Below is a small trained network, with its code and all its weights. Each question gives an input and a class and asks what happens when units are switched off, that is, made to give their printed mean instead of their output.

import numpy as np


def w(rows, s, z=0):
    codes = np.array(rows[::2]) - 128.0
    scale = np.full(codes.shape[1], s)
    scale[-1] = z or s
    return codes * scale


def f(y):
    return np.maximum(y, 0)


def log_softmax(a):
    a = a - a.max(-1, keepdims=True)
    return a - np.log(np.exp(a).sum(-1, keepdims=True))


def net(x, mask):
    res = np.array(x, float).reshape(1, 5) / 4 @ E
    y = f(res @ A[0][:, :-1].T + A[0][:, -1])
    res = res + np.where(mask, y, B[0][:, -1]) @ B[0][:, :-1]
    return log_softmax(res[-1] @ U[:, :-1].T + U[:, -1])


A, B = {}, {}
E = w([
[172,131,103,157,129,30,106,175,215,107],'x0',
[82,55,52,70,172,129,147,95,175,158],'x1',
[167,143,95,11,23,164,135,158,145,109],'x2',
[148,221,120,103,135,82,198,63,138,160],'x3',
[150,91,179,158,60,127,90,76,170,245],'x4',
],0.011)
A[0] = w([
[170,239,84,87,133,64,222,56,161,163,77],'n0',
[95,142,122,136,88,112,155,152,134,153,54],'n1',
[118,115,160,146,94,120,128,115,198,170,76],'n2',
[129,68,99,139,124,165,78,200,109,115,44],'n3',
[102,24,108,153,102,150,74,207,148,97,94],'n4',
[184,220,222,164,40,118,117,197,71,103,45],'n5',
[112,154,61,116,189,126,149,176,112,71,66],'n6',
[169,115,82,155,117,73,106,185,197,122,56],'n7',
[176,141,79,130,141,8,88,170,192,135,65],'n8',
[98,169,92,98,199,119,127,174,104,58,25],'n9',
[119,219,101,126,137,92,212,90,131,147,68],'n10',
[112,48,43,57,181,136,152,106,168,166,67],'n11',
[149,148,103,140,150,157,123,104,116,126,44],'n12',
[123,102,161,145,84,116,120,113,149,201,52],'n13',
[75,85,134,85,117,175,166,76,45,154,59],'n14',
[117,120,46,114,165,128,210,172,114,54,95],'n15',
[114,111,135,136,137,160,101,166,119,137,68],'n16',
[164,84,164,160,46,128,81,48,210,199,93],'n17',
[100,139,117,112,121,189,136,128,68,163,31],'n18',
[83,125,139,106,127,171,128,90,57,143,40],'n19',
[163,177,142,132,118,89,166,83,81,143,57],'n20',
[127,80,148,145,112,156,56,202,105,96,90],'n21',
[177,124,112,141,149,110,86,183,190,115,58],'n22',
[149,126,132,143,115,44,121,166,243,86,58],'n23',
[90,138,181,115,125,224,147,78,32,138,82],'n24',
[133,91,162,128,82,115,128,123,146,184,42],'n25',
[74,133,156,241,242,96,117,104,106,145,59],'n26',
[179,156,77,21,13,172,133,181,148,110,46],'n27',
[149,103,145,143,95,156,97,83,118,198,70],'n28',
[37,64,41,65,147,116,175,96,216,157,57],'n29',
[122,179,160,141,142,127,158,184,86,37,109],'n30',
[122,92,145,154,82,119,144,112,149,152,53],'n31',
[131,114,137,186,210,98,132,103,97,141,9],'n32',
[133,125,136,150,104,130,89,91,150,179,46],'n33',
],0.011)
B[0] = w([
[45,52,197,109,186,186,145,54,130,125,226],'n0',
[137,127,130,124,144,100,147,121,122,92,130],'n1',
[164,145,126,89,144,111,106,146,94,153,170],'n2',
[118,89,180,114,151,135,155,70,136,106,176],'n3',
[48,90,202,93,175,159,172,52,144,140,222],'n4',
[184,114,149,255,127,162,47,171,198,109,219],'n5',
[170,148,126,69,150,97,61,123,62,187,179],'n6',
[138,187,95,135,123,173,189,152,118,106,189],'n7',
[124,196,97,128,139,182,227,158,128,123,210],'n8',
[178,134,102,91,179,83,86,105,64,171,172],'n9',
[64,103,185,105,160,160,127,89,152,84,180],'n10',
[174,126,160,220,124,155,62,179,182,95,207],'n11',
[126,129,112,99,130,123,125,128,131,120,129],'n12',
[163,128,120,91,162,91,84,120,79,126,172],'n13',
[115,181,93,142,141,166,193,173,123,116,185],'n14',
[175,159,154,85,131,79,79,145,56,211,195],'n15',
[125,134,141,81,125,166,138,98,140,82,145],'n16',
[159,138,119,65,176,80,78,145,40,175,242],'n17',
[138,166,99,127,134,149,184,150,108,70,152],'n18',
[147,184,105,115,135,159,193,155,122,87,159],'n19',
[126,101,173,119,141,167,111,110,151,85,157],'n20',
[71,107,189,119,181,178,132,41,165,101,198],'n21',
[93,169,110,135,132,149,169,164,116,78,172],'n22',
[127,199,88,126,149,188,212,177,121,110,204],'n23',
[125,205,94,144,155,142,210,193,157,122,197],'n24',
[147,135,127,107,145,114,106,116,72,107,162],'n25',
[95,29,50,140,8,63,154,129,154,93,217],'n26',
[80,3,19,134,27,22,160,88,152,92,247],'n27',
[172,162,113,86,169,86,107,134,89,121,178],'n28',
[194,137,175,231,98,150,47,166,174,106,216],'n29',
[181,145,147,100,141,86,61,154,90,200,189],'n30',
[128,141,138,119,135,117,109,128,105,120,147],'n31',
[122,46,59,118,89,89,119,113,167,59,160],'n32',
[146,122,128,94,138,125,80,124,85,111,156],'n33',
],0.0097,0.016)
U = w([
[165,141,137,57,180,76,68,142,27,138,116],'0',
[93,30,47,118,50,60,155,116,132,92,113],'1',
[119,213,102,124,168,172,232,177,110,98,124],'2',
[59,74,254,95,203,168,143,56,129,100,111],'3',
[182,129,190,238,139,142,39,175,160,102,118],'4',
[77,153,173,122,117,99,132,152,147,223,252],'5',
[99,202,144,98,62,128,124,82,169,196,112],'6',
],0.0087,0.029)

Each question gives the input, the list of numbers given to net, and the class t.
The units are the neurons (one row each of A and B). Each row of codes is followed by its name. A weight is (code - 128) times the scale printed after its matrix; where a second scale follows, it is the last column's (A, B and U).
mask holds one flag per neuron, in row order. A switched-off neuron (its flag False) gives its mean, the last column of its row in B, instead of its output. The means were averaged over made-up inputs and are rounded, as every weight is.
A unit's drop is (log p(t) with every unit on - log p(t) with that unit switched off) / (log p(t) with every unit on - log p(t) with every unit switched off).
The circuit of an input: a set's keep is (log p(t) with only the set's units on - log p(t) with every unit switched off) / (log p(t) with every unit on - log p(t) with every unit switched off). Starting from the 12 units with the biggest drops (on a tie, the unit counted first), units are removed one at a time, each time the one whose removal leaves the highest keep (on an exact tie, the one counted first), for as long as the keep stays at least 0.8.
circuit, biggest first: the units of the circuit, biggest drop first
most important unit: the unit with the biggest drop
top k neurons: the k neurons with the biggest drops, biggest first
drop when u is switched off: that unit's drop, to one decimal
input [2,3,1,4,3], class 3: most important unit	n0
input [-5,-2,-4,1,-5], class 0: top 2 neurons	(n30; n27)
input [-1,-8,7,7,0], class 4: top 2 neurons	(n5; n26)
input [-5,-8,8,0,3], class 1: top 2 neurons	(n27; n29)
input [8,-5,-2,-2,8], class 0: top 2 neurons	(n17; n13)
input [3,4,2,1,3], class 4: top 3 neurons	(n29; n11; n4)
input [5,1,7,4,6], class 1: top 3 neurons	(n27; n15; n30)
input [-8,-1,-7,-7,5], class 2: top 3 neurons	(n24; n27; n14)
input [5,6,-4,-2,0], class 4: top 3 neurons	(n29; n11; n27)
input [7,-4,-5,4,5], class 2: top 2 neurons	(n8; n27)
input [-6,-3,7,-8,-3], class 3: top 4 neurons	(n21; n4; n26; n3)
input [-5,-6,-6,5,7], class 0: top 2 neurons	(n27; n17)
input [4,2,6,-8,4], class 3: top 2 neurons	(n4; n21)
input [1,3,-3,-8,6], class 3: most important unit	n4
input [-1,4,-8,5,-6], class 1: top 2 neurons	(n26; n32)
input [5,8,2,7,-3], class 4: top 4 neurons	(n29; n11; n4; n21)
input [-8,-7,8,0,-2], class 1: drop when n23 is switched off	0.3
input [-7,0,3,8,8], class 0: drop when n4 is switched off	0.1
input [-3,4,-6,1,4], class 1: drop when n31 is switched off	0.0
input [-6,-5,8,-1,6], class 1: drop when n27 is switched off	4.0
input [8,-7,3,2,3], class 2: circuit, biggest first	(n23)
